zav: [ 20   5  18   3   6  -6  -2 -16  -8   2 -10  40  -3   3  22  -1 -16  16
  35   6 -47  24   6 -15  10   2  16  -3  36 -11  17  15 -36  20]
sefi: [ 20   4  18  11   5  -7  -1 -17  -9   6 -12  37  -9   0  15   0 -10  15
  34   1 -51  24   8 -17   6  -2  18  -6  33 -12  19  10 -35  18]
banin: [ 19   5  18   6   6  -6  -2 -17  -8   4 -11  39  -6   2  20  -2 -14  16
  34   5 -48  24   7 -16   8   1  17  -4  35 -12  18  13 -36  20]
keke: [ 21   2  16  21   2  -9   1 -18  -9  12 -13  31 -16  -3   4   2  -2  14
  31  -8 -54  23  11 -20  -1  -9  23 -12  25 -13  20   3 -31  14]
Paneb: [ 19   3  14  26   2 -10   1 -18 -10  15 -13  28 -18  -5   0   2   3  14
  30 -10 -54  23  12 -20  -3 -13  24 -13  22 -13  20   1 -28  12]
Rega: [-51  24   8 -17   7  -2  18  -6  33 -12 -11  36 -12   0  11   2  -7  15
  34  -2 -53  24  10 -18   4  -6  21  -9  30 -13  20   8 -34  17]
reni: [ 21   4  17   8   5  -7  -2 -16  -8   4 -11  39  -7   1  17   0 -12  16
  34   4 -50  24   8 -17   7  -1  18  -6  34 -11  19  12 -36  19]
biki: [ 20   3  16  20   3  -8   0 -18  -9  11 -13  33 -15  -2   6   2  -3  16
  33  -6 -53  24  10 -19   0  -8  23 -11  28 -13  21   4 -32  15]
pof: [ 20   4  18  14   5  -8  -1 -18  -8   7 -12  37 -10   0  13   0  -9  15
  34  -1 -52  24   9 -19   5  -4  19  -8  32 -12  20   9 -35  17]
Faz: [ 21   4  16  17   4  -9   0 -18 -10  10 -12  34 -14  -1   9   1  -5  15
  33  -3 -52  24  10 -19   2  -7  22  -9  29 -13  19   6 -32  16]
siso: [ 19   5  18   2   7  -5  -2 -15  -7   0 -10  41  -2   4  23  -2 -18  16
  35   9 -45  23   5 -15  11   4  14  -3  37 -11  18  16 -36  21]
luma: [ 19   3  16  23   2  -9   1 -18 -10  13 -12  30 -18  -3   2   3   0  15
  31  -9 -55  23  12 -20  -2 -11  24 -13  24 -13  21   2 -30  13]
shift +1: [ -2 -15  -7   0] -> [ -1 -14  -6   1]
shift +1: [ 7 -5 -2] -> [ 8 -4 -1]
rev: [-12  33  -6  18  -2   6 -17   8  24 -51] -> sefi
shift -1: [ 34 -14  -1   9] -> [ 33 -15  -2   8]
miss pof: [ 17   7 -19  19   0  34 -18  14  -4   5  20  18   9  37  -8   0 -35  -9
   4  -8  24 -10  20  -8  32 -12  15  -1  -1  13 -12   5   9] -> [-52]

pev: [ -1 -16 -17  -4 -10 -27 -40 -21   4]
Dipu: [ -7  -7  25  -8 -10 -15   3 -18 -16]
dera: [  2 -24   5  -6  -2 -23 -36 -17 -10]
zud: [ -6  13  37 -34  -5  17  25 -33  -5]
tuga: [ -7   0  -5  -3  -8 -22 -23 -17 -10]
zuse: [ -6  -3  -5  37  13  12  25 -28  -6]
masaf: [ 14 -24 -22 -22  -8  -3 -23 -20   1]
tukap: [ -7   4  17  -4  -9 -21 -14 -19 -14]
movam: [ 15  13   7  -7  17  17 -16 -41   5]
shift -1: [-6 13 37] -> [-7 12 36]
asked: [ -7   0  -5  -3  -8 -22 -23 -17 -10] -> tuga
miss zud: [ 25 -34  -6  -5  13  17  -5  37] -> [-33]
rev: [ -5 -34  37  13  -6] -> zud
rev: [-23 -22  -8  -3] -> tuga
shift -1: [-5 37 13] -> [-6 36 12]

lefug: [ 30  -1   1   1  -7 -17   5   1  -9   0   6 -18   1 -12  29   1  -9  -2
  -2  -7 -10  17   0   4   8 -19  17 -26   0  -9  -6   9  -1  -1   1   0
  -6  -4  -2   1   2  25   1 -14  18   0  -4  12 -10  18  -1  15  -1  21
   0   1   0  -3  18   1  -7]
mupam: [  8  13 -27  -3 -15  -2  -1 -53 -20  -7  -2  -1  18  -1 -13   1 -34  11
  27   1   8 -19   0 -25   0  -2 -26  17 -14   0 -14 -11   9   5  -4 -33
 -38  -9  33 -10   2 -19 -18 -14  -1   0 -27  -2 -10   1  -1  -2   2  -2
  27   1  18   2  -2  12  13]
pab: [  8  13 -27  -3 -15  -2  -1 -53 -20  -7  -2  -1  18  -1 -13   1 -34  11
  27   1   8 -19   0 -25   0  -2 -26  17 -14   0 -14 -11   9   5  -4 -33
 -38  -9  33 -10   2 -19 -18 -14 -23   0   0  -2 -32   1  -1 -11  13  -2
   0   1  18   8  -2 -18   0]
asked: [  8  13 -27  -3 -15  -2  -1 -53 -20  -7  -2  -1  18  -1 -13   1 -34  11
  27   1   8 -19   0 -25   0  -2 -26  17 -14   0 -14 -11   9   5  -4 -33
 -38  -9  33 -10   2 -19 -18 -14  -1   0 -27  -2 -10   1  -1  -2   2  -2
  27   1  18   2  -2  12  13] -> mupam
rev: [ 18   1   0  -2  13 -11  -1   1 -32  -2   0] -> pab
shift -1: [-10] -> [-11]

Lub: [-13 -34  11 -12  16   4  42  12  -2 -20  -9  -9 -17 -23  -4 -12 -12 -13
 -15  15   8  13  -8  18  -3 -35]
debiv: [ 35 -12 -26 -27   1 -12   3 -22  12  -8  14   2 -10  16   0   7 -22   9
 -13 -20  18   6 -10  27  12 -23]
mam: [-13 -34  11 -12  16   4  42  12  -2 -20  -9  -9 -17 -23  -4 -12 -12 -13
 -15  15   8  13  -8  18  16  17]
luva: [ -6   6  13  11  15 -20  32  38 -12  14  -3  20 -12 -16 -26 -13 -26   0
  -1  -1  -4  23 -14  15   0 -11]
gutaz: [ 29  13 -13 -12   9 -17  -2   6  -5   1  11  14 -11   0  -9   6 -43  10
  -9 -22   7   2 -11  25   3 -41]
pebun: [-29   8  19  28  -4  13 -13  20 -11  -3 -14  -3  17 -17   6  -7  21 -11
  10  24 -19  -6   4 -28 -13  30]
Bivo: [-10  18 -10  40  -2   1  -6 -21   3  11  11  18  17   2  -9 -17  19 -21
  -5  10 -23  21  16  15 -24  21]
Timeb: [ -4 -37   4 -10   6 -10  33  26  -1 -23 -11  -2  -3 -13  -7 -14  -7  -3
  -7  14   6  25 -29   5  17  25]
futog: [ 30 -27 -34  -4 -21 -12 -26 -28  18  -8  12   5  23  32   6   2  17   8
   0  -9   3 -25 -13  -2  -3   9]
donaz: [-14  -8  26 -28   4   2  26  17  -1  23 -11 -16 -25   5  -3  13   9  20
  18 -10  20 -18   5 -25  20 -16]
miss futog: [  2  32   0  12 -12 -13  18   5   6   9  -8 -27 -28   8 -34 -25  -4  -3
   3 -21  30  -2  17  -9  23] -> [-26]
miss futog: [  9  12 -34  -9   6  -2   8   5 -25  32   0 -13 -27 -21  -4   2  18  23
  -8 -12 -28   3  17  -3  30] -> [-26]
shift -1: [-17  -2   6  -5] -> [-18  -3   5  -6]

donog: [-44 -23 -46 -47]
vupa: [ 52 -53  51 -45]
vaz: [ 31 -46  40  -9]
lelo: [ 5 -8 -7  9]
Foni: [-9 14  9 -7]
denip: [-22  27 -31  19]
Dilo: [-23  35 -44  20]
resa: [-21 -44 -45   4]
togim: [-25  41 -51  -1]
asked: [ 5 -8 -7  9] -> lelo
rev: [-44  35 -23] -> Dilo
miss donog: [-44 -46 -23] -> [-47]
rev: [-44  35] -> Dilo
rev: [ 27 -22] -> denip
miss resa: [-21   4 -44] -> [-45]

Gad: [ 17  18  11 -25  29  15]
rofi: [19 -5 12  6 11 -4]
roso: [  5 -16  -3 -17   0  18]
Mogi: [-16   0  -7  -5  18  -9]
pevog: [ 18   8 -15   6 -24  12]
bofif: [-16  13   1  -7  -2 -17]
navum: [ 19  -6 -19 -10   2   7]
ladur: [ 50   1 -11 -11 -13  36]
rev: [  0 -17] -> roso
shift +1: [-16] -> [-15]
shift +1: [  5 -16  -3] -> [  6 -15  -2]
miss ladur: [ 36 -13 -11 -11   1] -> [50]
shift -1: [-7] -> [-8]
rev: [  0 -17  -3 -16] -> roso

